Below are the code and all the weights of a small trained network. Each question names an input and a target symbol and asks about switching units off, where a switched-off unit gives its printed mean instead of its output.

import numpy as np


def w(rows, s, z=0):
    codes = np.array(rows[::2]) - 128.0
    scale = np.full(codes.shape[1], s)
    scale[-1] = z or s
    return codes * scale


def norm(h):
    return h / np.sqrt((h * h).mean(-1, keepdims=True) + 1e-5)


def f(y):
    return np.maximum(y, 0)


def softmax(a):
    e = np.exp(a - a.max(-1, keepdims=True))
    return e / e.sum(-1, keepdims=True)


def log_softmax(a):
    a = a - a.max(-1, keepdims=True)
    return a - np.log(np.exp(a).sum(-1, keepdims=True))


def net(x, mask):
    ids = ['ΔΞαβζθπστφψ'.index(c) for c in x.split()]
    T = len(ids)
    res = E[ids] + P[:T]
    r = norm(res)
    for j in range(2):
        rows = slice(3 * j, 3 * j + 3)
        q, k, v = (r @ M[0][rows].T for M in (Q, K, V))
        z = softmax(np.where(np.tri(T) > 0, q @ k.T / 3**0.5, -1e9)) @ v
        o = O[0][rows]
        res = res + np.where(mask[j], z, o[:, -1]) @ o[:, :-1]
    y = f(norm(res) @ A[0][:, :-1].T + A[0][:, -1])
    res = res + np.where(mask[2:6], y, B[0][:, -1]) @ B[0][:, :-1]
    return log_softmax(norm(res)[-1] @ U[:, :-1].T + U[:, -1])


Q, K, V, O, A, B = {}, {}, {}, {}, {}, {}
E = w([
[129,138,138,174,156],'Δ',
[51,132,71,188,94],'Ξ',
[149,191,207,38,181],'α',
[81,188,72,122,177],'β',
[122,85,137,164,91],'ζ',
[74,94,60,62,46],'θ',
[132,169,218,170,169],'π',
[114,64,206,123,100],'σ',
[28,128,176,130,163],'τ',
[201,82,224,200,4],'φ',
[141,176,112,157,44],'ψ',
],0.018)
P = w([
[101,112,112,253,56],'0',
[137,159,178,162,142],'1',
[118,137,178,168,81],'2',
[112,155,113,85,104],'3',
[115,137,124,122,98],'4',
[141,148,182,128,128],'5',
[119,139,119,94,138],'6',
[127,97,90,123,120],'7',
[105,131,59,128,138],'8',
],0.0079)
Q[0] = w([
[113,228,142,124,86],'head 1',
[174,66,135,1,131],'head 1',
[96,117,161,156,108],'head 1',
[51,151,82,130,97],'head 2',
[154,120,109,164,110],'head 2',
[122,174,177,137,53],'head 2',
],0.0072)
K[0] = w([
[207,85,155,137,148],'head 1',
[132,133,93,182,185],'head 1',
[135,65,174,124,120],'head 1',
[187,129,144,119,114],'head 2',
[86,200,209,103,191],'head 2',
[144,183,102,108,1],'head 2',
],0.0089)
V[0] = w([
[127,200,167,144,175],'head 1',
[218,145,146,131,139],'head 1',
[196,167,143,156,50],'head 1',
[93,153,5,113,153],'head 2',
[191,130,91,179,172],'head 2',
[18,7,202,110,185],'head 2',
],0.012)
O[0] = w([
[53,152,122,202,162,176],'head 1',
[97,73,130,173,129,74],'head 1',
[134,10,171,118,215,236],'head 1',
[181,163,136,224,134,3],'head 2',
[166,106,216,195,138,55],'head 2',
[47,220,229,96,52,128],'head 2',
],0.011,0.0048)
A[0] = w([
[102,108,79,112,80,49],'neuron 1',
[124,154,159,132,171,4],'neuron 2',
[94,160,113,88,94,59],'neuron 3',
[155,126,146,43,251,185],'neuron 4',
],0.011,0.0033)
B[0] = w([
[99,104,92,151,170,168],'neuron 1',
[30,136,150,142,154,150],'neuron 2',
[173,142,101,64,137,190],'neuron 3',
[75,77,2,95,118,253],'neuron 4',
],0.015,0.0064)
U = w([
[124,149,104,210,67,113],'Δ',
[57,142,182,140,160,243],'Ξ',
[85,121,142,111,121,2],'α',
[178,60,70,163,155,161],'β',
[203,155,76,57,60,74],'ζ',
[175,190,111,165,141,173],'θ',
[113,79,163,94,90,100],'π',
[85,166,202,31,62,82],'σ',
[61,254,185,89,62,149],'τ',
[129,37,162,87,118,159],'φ',
[176,72,188,133,244,25],'ψ',
],0.0095,0.005)

Each question gives the input, a string of symbols that net reads in full, and the target symbol t.
The units are the heads (3 rows each of Q, K, V and O) and the neurons (one row each of A and B). Each row of codes is followed by its name. A weight is (code - 128) times the scale printed after its matrix; where a second scale follows, it is the last column's (O, A, B and U).
mask holds one flag per unit, heads first, then neurons. A switched-off unit (its flag False) gives its mean, the last column of its rows in O or B, instead of its output. The means were averaged over made-up inputs and are rounded, as every weight is.
A unit's drop is (log p(t) with every unit on - log p(t) with that unit switched off) / (log p(t) with every unit on - log p(t) with every unit switched off).
The circuit of an input: a set's keep is (log p(t) with only the set's units on - log p(t) with every unit switched off) / (log p(t) with every unit on - log p(t) with every unit switched off). Starting from all 6 units, units are removed one at a time, each time the one whose removal leaves the highest keep (on an exact tie, the one counted first), for as long as the keep stays at least 0.8.
circuit, biggest first: the units of the circuit, biggest drop first
which heads matter: for each layer, one digit per head in row order, 1 if its drop is at least 0.15 and else 0, layers parted by /
drop when u is switched off: that unit's drop, to one decimal
input ζ α α α ζ Ξ τ α Δ, target τ: which heads matter -> 11
input Δ Ξ θ, target ζ: circuit, biggest first -> [head 1; neuron 3; head 2]
input τ θ Δ, target τ: which heads matter -> 01
input τ σ ζ σ φ, target σ: circuit, biggest first -> [head 2]
input Δ Δ τ, target τ: circuit, biggest first -> [head 1; neuron 4]
input π α Ξ π σ ψ, target β: which heads matter -> 01
input ζ ψ σ Δ β σ Ξ σ, target σ: which heads matter -> 11
input π τ β, target τ: which heads matter -> 11
input β σ τ, target τ: circuit, biggest first -> [head 2; head 1]
input Δ Ξ φ τ φ π Δ Δ, target Ξ: which heads matter -> 01
input σ θ τ β α, target τ: which heads matter -> 11
input ψ θ θ ψ τ, target β: which heads matter -> 01
input Δ σ β Ξ τ Δ π, target τ: drop when head 1 is switched off -> 0.4
input σ π Δ, target σ: drop when head 2 is switched off -> 0.9
input θ ψ π Ξ, target β: drop when head 1 is switched off -> 0.0
input π φ ψ ψ φ, target β: circuit, biggest first -> [head 2]
